What can hang from each mark
j_987: j_218 j_352 j_775 j_891
j_352: j_788 j_904
j_460: j_193 j_218 j_891 j_987
j_365: j_904
j_61: j_218
j_891: j_352 j_365 j_775
j_904: j_193 j_352 j_775
j_775: j_365 j_891
j_218: j_365 j_460 j_987
j_788: j_61 j_193 j_352 j_987

Each row was made from one small tree. The marks that hang from a mark follow it in brackets, in the order of their numbers. Every link used is in the known rows. Write each row's tree.
Known rows
j_218[j_365 j_987[j_352[j_904] j_891]]: [-24.0 -11.5  20.2  21.7   3.3  -3.7  23.9  22.3   2.8 -13.7 -24.7  -5.8
 -18.5  36.0   6.8  -5.0  11.3  33.6 -22.9  22.9  -2.3  45.0  16.0 -30.0
   5.4  -7.3 -15.4 -55.5 -35.4  20.6  -1.5   3.2   6.2  -0.8  -3.6 -51.0
  -3.1 -14.7  -7.1 -37.3 -27.3  -0.6 -25.0]
j_987[j_218 j_352[j_788[j_193]] j_775[j_365] j_891]: [-30.0   4.4  17.8  -9.2  26.5  -6.8  19.1  18.0  24.0  21.4 -15.3   2.3
 -25.5  51.4  19.6 -19.5  18.0  16.3  55.7  12.5 -50.7  35.4  20.9 -49.2
   9.5  56.2  -4.6 -51.3  -4.9  -2.2 -32.6  -6.3   1.0   7.9 -26.5 -31.8
 -12.3  -2.7 -39.7 -66.3 -43.5  14.4  -1.0]
j_775[j_365[j_904] j_891[j_352]]: [-11.4   2.0  19.7   8.9 -16.4   7.5  13.4  16.6 -10.4 -28.0  -2.9   1.8
  12.4  15.4  -7.7  22.6  21.2 -21.5   4.2   3.1  -1.4  10.2  18.0  10.7
   7.0  14.8  -3.2  21.2   7.9 -22.9 -15.7 -23.9  17.9  10.0  12.2  -4.0
 -22.2   9.7  -7.8  -1.0   7.6  25.0 -39.2]
j_460[j_193 j_218 j_891[j_365] j_987[j_352[j_904]]]: [-51.0 -34.1  18.2  11.7  -8.8 -23.6  -9.1  27.3   9.1  62.5 -33.8 -49.7
  16.4 -17.9  49.6 -29.3  11.1 -34.8 -10.2  23.3 -11.7   4.6  59.1 -50.4
  -6.3  19.1  -5.9 -31.8 -33.8 -25.9   6.5   6.3   4.5  11.7   0.9  26.4
 -32.2  -5.7 -23.8  28.5  22.9   1.5 -19.2]
j_218[j_365[j_904[j_775]] j_987[j_891]]: [-13.4 -19.7  10.1  16.2   5.4 -15.3  23.7  28.8 -13.1 -22.2   2.5  -6.5
 -14.7  35.4  18.7  20.9  10.9  18.1 -27.4  13.6  -3.5  35.0  25.2  -2.6
   1.8 -25.1  -6.0 -18.5 -21.4   8.1   6.4  -5.2 -10.4   2.8  16.2 -43.1
  -3.6  -2.6  -5.2 -40.8 -36.2 -10.5 -37.4]
j_987[j_218[j_365 j_460[j_193]] j_352 j_891[j_775]]: [-35.1 -30.9  26.0 -13.0  -6.2   7.7  16.9  -1.4   9.4  24.8   0.9 -22.4
 -38.4  46.5  14.2 -13.5  27.9   5.5  12.1  36.3 -36.6  37.1  44.6 -43.5
   0.0  -3.8 -10.7 -46.3 -14.0  -4.3 -21.6 -17.9   9.8  16.9   0.8 -46.7
 -14.4 -16.5 -30.6 -76.2 -22.2   4.4 -17.7]
j_218[j_987[j_775 j_891]]: [-15.7  -6.9   8.6  -3.2  24.6   4.9  16.8   9.4  -3.2  -1.7  -7.6   7.7
  -2.7  38.7  22.9   0.7  11.7  10.8   5.0  19.6  -3.9  37.3  11.9 -15.0
   8.1   4.9   7.7 -21.1 -28.0   3.1   1.3  10.5 -14.6   3.1  11.6 -18.3
   8.2 -10.4 -23.7 -42.4 -28.9  -2.9  -8.6]
j_352[j_788[j_193] j_904]: [ -2.9  18.1 -15.9  17.1  -2.5 -34.5 -27.6  30.1  12.6  38.1  -8.2   4.8
   6.0   1.0   0.7   8.6  -3.9  21.8   3.3 -16.5   8.5  -5.2 -20.9 -15.2
 -20.4   6.7  -4.6  -8.6   6.2  39.4 -12.1 -17.5   8.1  -1.4 -33.7   4.9
  23.8  10.4  19.1  19.0 -13.2  20.8  10.3]
j_365[j_904[j_193 j_352[j_788] j_775[j_891]]]: [  1.8  -4.2   3.3  -7.3 -43.2 -54.9 -11.2  51.5 -14.4 -12.3  15.9   9.1
  11.6  19.5   5.1  37.1   9.2 -13.0 -35.4  -8.8  -0.4  -6.7  -4.1   6.8
 -34.2 -20.6   5.7  46.1  23.3  -4.8  19.3 -18.9  -2.9   8.6  14.0   1.9
   0.8  36.9  -9.3   5.8 -13.7   3.9  -4.8]
j_788[j_61 j_193 j_987[j_218[j_365[j_904[j_775]]]]]: [-13.6  13.3   1.7  -2.9  41.5  19.0 -14.2  -9.2  -2.1  10.4 -11.1  10.8
  -6.2  20.7  38.9 -65.9   3.0  19.5  57.2 -14.1  -9.9   9.4  24.5  32.6
 -41.1  14.9 -20.9 -40.7   6.5  14.1   5.0 -19.1 -54.2   3.3 -16.1 -19.4
  -7.0  33.0   9.4 -36.6 -43.4 -10.3 -37.9]
j_904[j_193 j_352 j_775[j_365 j_891]]: [-12.0  -5.6  10.5  -7.3 -33.9 -26.5 -12.4  22.9   0.5 -47.5  -8.3  20.4
  19.3  19.5  -5.6  41.4  39.9 -44.4 -54.1  -7.8  -3.8  13.1   0.3  12.3
 -20.9 -10.2  18.0  54.9  24.2  -8.3  45.4   4.4 -26.0  -2.7  31.7  -3.1
  -0.9  46.2 -22.3  -8.4  32.9   3.2 -23.3]
j_460[j_193 j_891[j_352[j_788] j_775[j_365]] j_987]: [-38.3 -21.7  22.8  19.2 -19.4 -22.4  -8.1  24.0   4.2  29.8 -29.6 -18.3
   9.7   7.7  37.3  -7.1  25.9 -48.3 -10.7  17.7 -18.5  12.6  51.5 -11.3
  -5.1   6.5   3.1  -3.5 -12.2 -20.9   0.6  -9.5 -19.6   9.9   8.5  30.3
 -15.8   6.2 -16.6  23.1  28.9  13.6 -24.4]
j_61[j_218[j_365 j_460[j_193]]]: [-15.6 -38.5  14.0   5.7 -10.4  11.6  -8.4 -17.6   3.0  11.2   5.6  -8.2
  -8.8   3.7   8.4  16.7  18.0  11.5 -18.0  -4.7 -16.3   6.9  20.8  28.6
  -1.6 -21.5 -11.8   7.4 -13.8  -1.4 -19.9 -16.7  -7.2   1.0   3.7 -25.0
  -7.9  -7.8  -5.7 -10.8  -0.5  -9.3  -4.8]
j_352[j_788[j_987[j_891]]]: [-12.5  10.4   8.8   2.5  21.5 -20.2  -2.9  29.5  -4.5   3.7 -13.1   9.5
  -7.5  15.5  14.9 -16.4   7.4  10.6  16.2  -4.1   9.2   0.1 -11.8  -0.5
 -11.8   2.6 -15.7 -19.9   5.2   7.4   2.6 -10.3   1.9  -9.0 -17.4   0.6
  20.2   2.3  15.1  21.5 -17.7   2.7  -8.7]
j_365[j_904[j_193 j_352[j_788[j_987]] j_775[j_891]]]: [ -2.2  -1.7   5.9  -8.9 -38.7 -50.4 -11.8  51.3 -16.8 -15.1  13.6  14.0
  10.1  20.6  10.1  27.9  11.5 -11.0 -28.6  -9.0   4.5  -6.1  -5.1  11.5
 -37.4 -20.6   0.0  39.6  23.3  -5.3  24.9 -20.1  -7.0   7.0  13.3   2.8
  -0.4  38.2  -3.5   7.9 -18.1   3.7 -10.4]
j_904[j_193 j_775[j_365]]: [ -2.5  -1.9  -2.0  -4.7 -25.5 -17.2  -7.5   7.5   5.2 -27.7   1.6   1.8
   1.0  12.2  -2.9  30.9  23.1 -30.1 -36.8 -10.8  -7.1  10.0   5.0   5.5
  -9.4  -7.7  18.9  37.2  21.0   1.3  30.3   4.7 -26.5  -0.8  21.0 -11.3
  -6.3  34.5 -22.3 -10.2  19.5  -8.5 -23.0]
j_352[j_788[j_61 j_987[j_775[j_891]]] j_904[j_193]]: [ -9.4  14.9  11.7   8.2   9.0 -25.8 -22.5  37.3   6.7  21.8 -28.9  16.7
   9.2  19.2  13.2 -19.5   5.5  24.5   9.5 -19.6  16.3   8.8 -15.9  -2.5
 -41.4  14.2  -3.3 -15.1  -4.1  22.6  12.3 -11.6  -8.2  -2.7 -24.2  -1.8
  12.8  25.1  -4.6  26.2 -37.3   9.7 -12.2]
j_891[j_365[j_904[j_193 j_352[j_788] j_775]]]: [ 13.9 -15.7  -1.7 -20.1 -28.0 -30.2 -10.5  54.0  10.8 -13.6  10.8  -0.8
   1.8   6.4  13.9  12.8  -3.8 -29.4 -17.7  -4.5   2.0  -9.0  17.5 -19.9
 -27.0 -32.7  -8.1  24.7  33.4  -3.7  24.8 -10.6 -24.8   2.7  -0.3  -8.4
  -9.5  19.0 -13.5   1.7 -10.5   1.6  -6.1]
j_987[j_352[j_788[j_61] j_904] j_775[j_891[j_365]]]: [  0.9   1.8  16.9   5.3   9.7  -7.2  -4.0  41.7  19.4  28.5 -31.0  11.1
  -6.5  28.6  12.8 -20.7   8.5  27.5  32.3  12.9  -1.7  23.0   5.5 -43.8
 -18.5  28.8 -11.9 -31.5 -18.4   3.0 -11.4   3.6  12.6  11.7 -32.5 -30.5
 -19.1   2.3 -33.6 -15.3 -53.0  19.5   1.1]
j_904[j_193 j_775[j_891]]: [  4.1   0.4  -3.9  -9.4 -25.8 -12.2  -7.2   7.4 -12.6 -20.8   8.1   8.0
   9.8  18.8   4.5  31.9  26.0 -26.4 -31.8   8.3  12.0   6.6   3.5   2.2
 -26.2 -13.8  19.5  38.8  11.9  -7.9  28.7   0.3 -10.2   5.2  29.0  -9.3
   3.0  32.7 -23.1 -22.5  13.0  -9.4 -23.2]
j_987[j_218 j_352[j_904[j_193]] j_775 j_891[j_365]]: [-20.1 -12.9  13.6 -35.1  -6.2  -4.9  14.1  28.1  35.9  18.2  -6.7   0.0
 -22.4  41.2  18.6 -25.7   2.0   3.2  39.0  26.0 -27.2  29.8  32.8 -86.2
 -10.8  27.2   1.3 -58.0  -6.5  -6.6  -9.0  -0.8  -0.8   7.2 -17.2 -33.9
 -17.3 -11.5 -57.1 -76.9 -47.3  12.3  -3.8]
j_891[j_352[j_788[j_193 j_987]] j_365[j_904]]: [ 12.9   0.3   4.0 -17.6 -15.0  -7.4  -8.3  53.6   9.3   4.2   3.9  12.4
  -6.0  12.8  19.9 -31.2 -10.7 -20.4  29.5   6.0  14.0 -10.2  24.9 -12.1
 -38.5 -25.7 -37.3 -14.8  32.5   8.7   4.3 -34.7 -22.8   3.0 -33.5  -3.7
 -12.1   8.1   8.5   9.7  -7.7  17.4 -15.9]
j_904[j_193 j_352[j_788] j_775[j_891]]: [  0.8  -3.5   7.0  -7.3 -33.2 -47.3 -20.2  42.5  -6.1 -26.5  -4.1  25.0
  15.8  25.0   0.4  37.6  31.0 -29.0 -55.7  -4.9   7.3   3.8 -12.6   6.5
 -42.7 -22.7  11.8  49.2  23.7   2.2  43.3  -2.5 -17.3  -2.9  15.2   1.8
  14.9  44.0 -13.7   3.6  22.6  -1.7  -5.8]
j_61[j_218[j_365[j_904[j_193]] j_460 j_987[j_775]]]: [ -6.9 -36.8  16.9   1.8 -10.9  10.1   7.1  -5.9  -1.9   1.7  12.3  -0.9
 -10.8  30.2  19.6  25.7  16.2  32.4 -22.5   1.8 -16.8  30.5  25.0  22.2
  -3.3 -25.6 -10.5  11.8 -21.9   4.1 -19.3 -13.4 -18.6   7.8  10.0 -35.9
 -19.4  -7.4 -16.6 -37.3 -33.3 -12.0   1.5]
j_891[j_352 j_365[j_904] j_775]: [ 25.6 -15.7  -3.0 -36.0 -32.3  -5.6  -1.3  33.6  15.4   1.0  16.9   9.1
 -19.3  14.0  17.1 -10.4  -0.7 -43.7  11.8  23.5   7.0   0.6  43.7 -21.4
 -33.3 -42.5 -14.2  15.7  28.0  -7.5   8.0 -20.6 -36.7  10.6  -6.1  -1.1
 -26.5  -6.6 -16.6 -21.8  -3.5  32.0 -12.8]
j_365[j_904[j_193 j_352 j_775]]: [  0.2  -8.1  -0.9 -15.5 -49.5 -50.9 -11.0  40.1  -6.5 -13.3  20.1   7.8
   6.6  11.7   3.2  26.1   0.1 -15.6 -34.8 -10.6  -7.4  -7.7   0.8   7.0
 -30.1 -24.6   7.9  40.4  23.3  -1.5  25.7 -12.2 -15.9   6.8  16.1   2.2
  -5.1  35.4 -11.6   0.1 -12.3  -0.2  -0.7]
j_218[j_365[j_904[j_775]] j_460[j_193 j_987]]: [-30.4 -47.9  25.6  23.9 -20.7   5.0   5.6  15.7  -8.3  28.0  12.4 -31.5
 -11.4  13.7  15.2  28.6  16.5   6.8 -27.9   8.1 -10.2  25.9  43.3   9.1
  13.1 -27.4 -15.4  -2.8 -16.6   2.8   0.1 -16.2   6.1  22.9  13.4 -35.3
 -34.2   9.8  -3.0 -18.7 -20.4 -17.1 -29.6]
j_775[j_365 j_891[j_352]]: [-12.4   3.2  20.9  10.5  -2.5  22.5  11.3   1.4  -3.3 -32.4 -16.0   7.5
  12.0  13.9 -11.1  15.3  30.0 -26.5   1.6   6.7   2.5  16.6  14.7   9.1
  10.1  18.1  -1.4  13.1   3.3 -18.4  -8.1 -11.9  11.3   2.6   9.8  -4.4
 -15.5   5.5  -8.1  -3.2  28.6  21.4 -38.5]
j_788[j_352 j_987[j_218]]: [ -4.9  18.9  17.1 -15.2  22.1  26.7   2.1  -8.2 -11.9  -5.3  -0.8  24.3
  -6.0   5.2  16.8 -43.4   5.9  15.0  27.7 -17.5  10.9  -0.7   1.1  16.2
 -17.2  11.4 -28.8 -40.0  12.5   8.5   3.3 -14.7 -30.1  -5.8  -7.7   1.8
  -0.7   4.6  38.4 -22.4 -12.8   0.8 -18.0]
j_904[j_352[j_788[j_193 j_987]] j_775[j_365]]: [-12.3   2.2   2.1   3.8   1.7 -35.8 -27.5  34.8  11.3 -21.2 -14.5  29.9
  -0.4  13.3   6.6  10.4  29.9 -17.3 -18.7 -23.9  -6.2   5.8 -11.5  22.0
 -20.3  -6.9  -6.4  22.0  26.5  16.5  34.7   1.5 -38.5 -10.6  -8.2   1.4
   5.5  36.6  13.8  10.5  11.5   7.9 -13.6]
j_788[j_61[j_218] j_193 j_987[j_352 j_775[j_891]]]: [-19.0  22.9   7.6 -13.4  40.9  24.9 -17.2 -16.7   1.2  20.3 -31.0  32.3
   0.1  29.1  48.1 -81.9  14.5  29.2  82.9   2.5 -10.4  14.4  13.8  32.8
 -41.0  40.6 -23.1 -35.4 -12.2   1.7 -13.3  -4.5 -48.8   5.0 -20.0 -21.9
  -5.4  28.8 -16.7 -33.2 -58.3   5.4 -12.4]
j_365[j_904[j_193 j_352[j_788[j_61]] j_775]]: [  3.2  -4.9   3.4  -9.6 -38.2 -61.6 -17.4  52.6  -5.3  -7.0   9.9   7.1
   6.2  16.9   6.2  15.6  -1.7  -7.9 -30.8 -19.6  -8.6  -8.3  -3.4  11.2
 -39.9 -21.2   5.1  36.7  24.8   4.8  21.7 -14.9 -19.0   5.2   3.7   0.7
   1.8  40.8 -11.4  14.6 -19.7  -2.6  -0.6]

Which tree is each row?
[  1.2 -11.2  -2.2  -9.3 -32.3 -45.6 -12.0  38.5  -4.3  -8.7  19.0   9.5
  -0.2   6.2   3.0  20.4  -1.2  -6.4 -20.6 -11.0  -6.4  -8.4   0.3   8.4
 -19.8 -21.0   3.0  29.4  15.8  -3.3  15.2  -8.4  -9.4   5.3   7.9   2.7
  -7.7  21.8  -1.0   0.4 -19.4   3.7  -2.6] : j_365[j_904[j_352 j_775]]
[  4.6  -2.8   5.9 -13.2 -18.3   1.7   1.1  -0.4  13.7  -8.5  -3.2  16.8
 -17.3  16.4  -2.9  -0.6  21.7 -34.7  -1.3  11.1  -5.9  16.7  22.5   5.7
 -11.0 -11.9   0.2  17.3  13.1   0.5   3.7  -8.3 -30.1   2.7  -0.8   5.2
 -18.8  -1.7 -10.4 -13.4  24.9  33.0 -15.3] : j_891[j_352 j_775[j_365]]
[  2.4  13.2 -22.4  14.3  -6.3 -45.0 -36.4  34.9  13.7  32.5  -2.4  10.6
  -0.7   4.4   2.3  18.0   4.5  15.4  -6.9 -17.8  11.6  -3.9 -20.4 -13.1
 -28.1  -3.5   3.0   1.9  10.1  40.7   0.5 -10.9  -1.8  -2.2 -29.2   0.1
  22.5  18.9  15.6   9.3 -12.0  14.7   0.3] : j_352[j_788[j_193] j_904[j_775]]
[ -7.1  -8.1  14.1 -14.0 -20.6  -0.1   6.1   6.8  24.3  28.0  -1.2   5.2
 -20.1  31.3   3.2  -8.9   1.9  27.8  17.0   8.7 -27.1  26.8  10.8 -52.2
 -13.4  31.6   2.9 -40.7 -14.8   2.5 -11.4  -2.4   5.8  14.4 -20.7 -20.5
 -35.3  -3.5 -39.0 -60.1 -37.8   8.0  12.8] : j_987[j_218 j_352[j_904[j_193]] j_775]
[  7.1   1.7  -6.6   5.9 -24.7 -42.7 -26.1  48.4   9.0   6.9  -4.7   5.1
   5.9  11.1  -1.8  35.0  12.7  -3.8 -33.5 -10.7  23.0   0.2 -13.5 -26.7
 -33.7 -14.5   8.7  18.0  13.6  19.8  15.4 -10.6   7.2  -1.7 -10.9  -4.3
  15.0  19.4  -4.6  13.5  -2.7   9.7 -12.7] : j_352[j_788 j_904[j_193 j_775[j_891[j_365]]]]
[ 18.7  -8.7 -14.0 -26.5 -12.7 -21.9 -11.1  38.4  13.9  10.8  13.5   3.1
  -8.6   9.6  28.8   7.0   3.8 -32.0   8.1   8.6  -3.2  -2.9  28.0 -18.4
 -26.5 -32.2 -11.0  30.2  32.6  -1.3  10.4 -13.5 -42.0  10.3  -1.4  -0.4
 -10.1   5.7  -8.3 -18.2 -23.5  29.7   5.3] : j_891[j_365[j_904[j_352[j_788[j_193]]]] j_775]
[-24.9  -9.5  10.7 -14.0   5.1  -5.9  18.1  24.6   6.5  -0.5  -5.4 -15.8
  -4.1   9.5  27.4 -16.9  -5.8 -18.9  19.1  15.5   1.9  14.3  33.5 -30.7
  15.6  12.8  -1.1 -24.1   0.3 -15.4  -6.6   9.8  -8.2   2.5   6.8   0.6
  -7.8  -4.1 -14.6 -17.4 -21.3  -1.1 -18.5] : j_460[j_987[j_891[j_365[j_904]]]]
[-29.6 -22.9  27.5  23.8  -2.9  16.0   0.7  10.3  11.7  20.5 -24.4 -12.8
   0.7  40.9  13.8  -1.3  29.4  34.5 -10.9  25.8 -18.2  53.1  26.5 -37.5
  17.1  -5.9  -9.1 -18.8 -39.5  13.9 -10.9   3.7  13.0  17.4   1.8 -32.3
 -21.0 -10.1 -20.0 -24.2 -24.2  -2.3   3.0] : j_218[j_460[j_891] j_987[j_352[j_904] j_775[j_365]]]
[-19.2  28.7  -2.9  -5.3   9.5  15.7  -8.4  -5.0  -3.7  14.4 -12.4  17.0
  -4.9  13.5  25.5 -52.6   7.0  15.6  48.7  11.5   2.6   3.8   0.0   5.5
 -19.7  16.3 -30.9 -36.9   5.4  16.0   4.2 -10.4 -19.0   4.9 -17.1 -11.2
  -2.5  20.2  16.8 -17.2 -22.4   8.4  -4.9] : j_788[j_193 j_987[j_352]]
[ -1.7  -0.4 -11.8  -3.5 -36.2 -31.9 -22.8  18.0  11.9   3.4   3.0   5.8
   3.2   1.3  -8.0  22.8   4.5  -4.0 -33.3  -9.6  12.8   1.5  -9.4 -17.4
 -24.5 -13.1  18.2  13.3   5.5  19.8  22.3   0.1  -4.3  -1.9   2.9  -1.6
   7.1  19.5  -8.8  -1.9   1.2   4.4 -10.1] : j_352[j_904[j_193 j_775]]
[-10.4   4.0  16.5  -9.0 -25.5 -36.2 -12.5  36.9   0.1 -15.7 -13.6  21.4
  13.5  15.5   3.3   0.7  10.1 -12.8 -34.7 -13.4   0.9  -1.6 -17.0   9.0
 -35.6 -14.2  -9.0  17.1  22.6  11.8  37.5  -9.9 -22.1  -8.3  -2.9  11.4
  13.9  32.7   2.5  28.6  13.7   1.6  11.9] : j_904[j_193 j_352[j_788[j_987]]]
[  5.2  -4.5  -5.4  -2.7 -20.8 -25.2  -3.1  25.3 -16.8  -4.0  22.9  -0.8
   0.7   9.8   7.8  27.4   4.5  -2.2  -4.3   0.5   3.9  -5.0   6.8   5.3
 -12.2 -10.6   6.2  27.7   7.4 -13.5  -1.2 -13.3   8.5  12.8  15.4  -5.3
 -10.2  15.3  -5.2 -12.3 -27.6   2.7 -18.9] : j_365[j_904[j_775[j_891]]]
[ -4.9  12.0  -8.2  -5.1  29.4   7.8 -23.3 -19.1   2.8  12.4 -17.4   7.5
   9.8  16.5  31.1 -47.2  -0.6  15.1  33.5 -13.3 -13.2   6.8  12.4  36.7
 -32.0  14.3  -1.3  -8.6  -4.0  18.0 -22.2  -5.7 -53.2   0.2 -10.3 -10.8
  18.2  21.6 -10.2 -20.5 -21.3  -6.5  -4.3] : j_788[j_61[j_218[j_987]] j_193]
[ -2.4   1.8  -0.1  -0.9 -22.5 -44.0  -9.4  42.8  -5.6   8.9  11.0   5.0
   8.0   7.1   6.5  11.2  -9.0   5.1  -4.5 -13.5 -10.8 -12.0  -5.4   7.7
 -18.9  -7.9  -9.6  18.6  17.8   6.5  -2.8 -22.3  -1.5   6.7  -8.3   7.9
   2.4  19.7   9.1  15.6 -23.7  12.9  13.3] : j_365[j_904[j_352[j_788[j_193]]]]
[ -6.0 -19.7   8.7  -8.2  -3.9  -6.5  -2.0   0.3   4.8 -14.4   1.3  14.9
  -2.7  19.4  18.0  16.5  12.2  12.1 -11.4 -12.4 -17.6  16.5   7.2  23.5
  -3.2   0.6   3.0  15.4 -12.1  -7.4 -16.8  -0.9 -30.4  -2.4   6.7  -5.3
  -9.7  -6.2 -17.1 -21.1 -20.2   2.5   4.9] : j_61[j_218[j_987[j_775[j_365[j_904[j_352]]]]]]
[-15.8  -1.5  12.2   2.7 -25.7 -21.0   3.7  22.3   4.1 -24.5  -2.1  -4.9
  10.6   5.4  -6.3  24.8   7.9 -17.7 -20.1 -20.3 -21.7   4.0   5.4   9.8
   7.7   7.2   2.2  29.6  20.3  -6.3   5.4 -11.8  -8.6   3.1  11.9  -0.3
 -14.7  23.3  -8.7  13.3   0.9  12.6 -10.0] : j_775[j_365[j_904[j_193 j_352]]]
[  2.6 -21.9   4.2  -1.7 -23.2 -32.8  -6.0  14.4   3.4 -15.1   8.1  10.3
  -9.8   6.4   9.9  24.1   7.3  10.1 -29.1 -17.8 -15.7  -3.0   7.0  27.7
 -23.2 -20.0  -6.9  22.6   5.2  -2.0  -6.6 -13.4 -22.3  -8.2  -1.1 -14.2
  -6.7   7.8  -4.8  -3.3 -14.2  -3.1  -0.1] : j_61[j_218[j_365[j_904[j_193 j_352[j_788] j_775]]]]
[-23.7 -25.4  23.4  18.1   0.7  16.8   6.0   6.5  -2.6  11.5  -7.2 -15.7
  12.5  40.0  22.9  16.9  28.2  16.6 -16.8  19.3 -20.2  45.8  33.9 -13.0
  15.6 -16.6  -1.7  12.1 -26.9   3.4  -2.6  -5.1  -3.1  18.5  21.5 -21.8
 -15.9   0.6 -21.0 -22.1 -19.8 -11.6  -1.3] : j_218[j_460[j_891] j_987[j_775[j_365[j_904[j_193]]]]]
[  3.0  -7.2   2.0  -1.2 -26.0 -49.6 -12.1  49.9 -12.2  -7.9  14.7  10.7
   4.8  14.1   4.9  31.3   8.1  -4.1 -21.0  -9.1   0.4  -7.2  -4.5   8.1
 -23.9 -16.9   0.9  35.0  15.6  -6.3   8.8 -15.0   3.4   7.1   5.7   2.5
  -1.8  23.2   1.3   6.1 -20.9   7.9  -6.9] : j_365[j_904[j_352[j_788] j_775[j_891]]]
[ -6.6   4.4   2.5  -2.5 -18.0 -39.8 -10.0  42.4  -7.8   6.4   8.7   9.9
   6.4   8.3  11.6   2.0  -6.6   7.1   2.3 -13.8  -5.9 -11.6  -6.4  12.4
 -22.0  -7.9 -15.4  12.2  17.9   6.0   2.8 -23.4  -5.7   5.2  -8.9   9.0
   1.2  21.1  14.9  17.6 -27.9  12.7   7.7] : j_365[j_904[j_352[j_788[j_193 j_987]]]]
[  0.1   0.9   2.4  -6.6  -9.9 -26.6  -5.4  16.9   6.7  -2.0  -3.9   1.6
  -6.1  16.6  10.0  14.0  17.8 -19.7  -9.2 -10.2 -18.3  10.8  11.5  11.0
 -12.6  -4.0   7.4  38.0  19.2  -0.7   4.7  -7.6 -33.3   7.1   8.8   2.5
  -8.4  17.9 -14.2  -0.6 -12.6  24.9  -4.5] : j_891[j_775[j_365[j_904[j_193 j_352[j_788[j_61]]]]]]
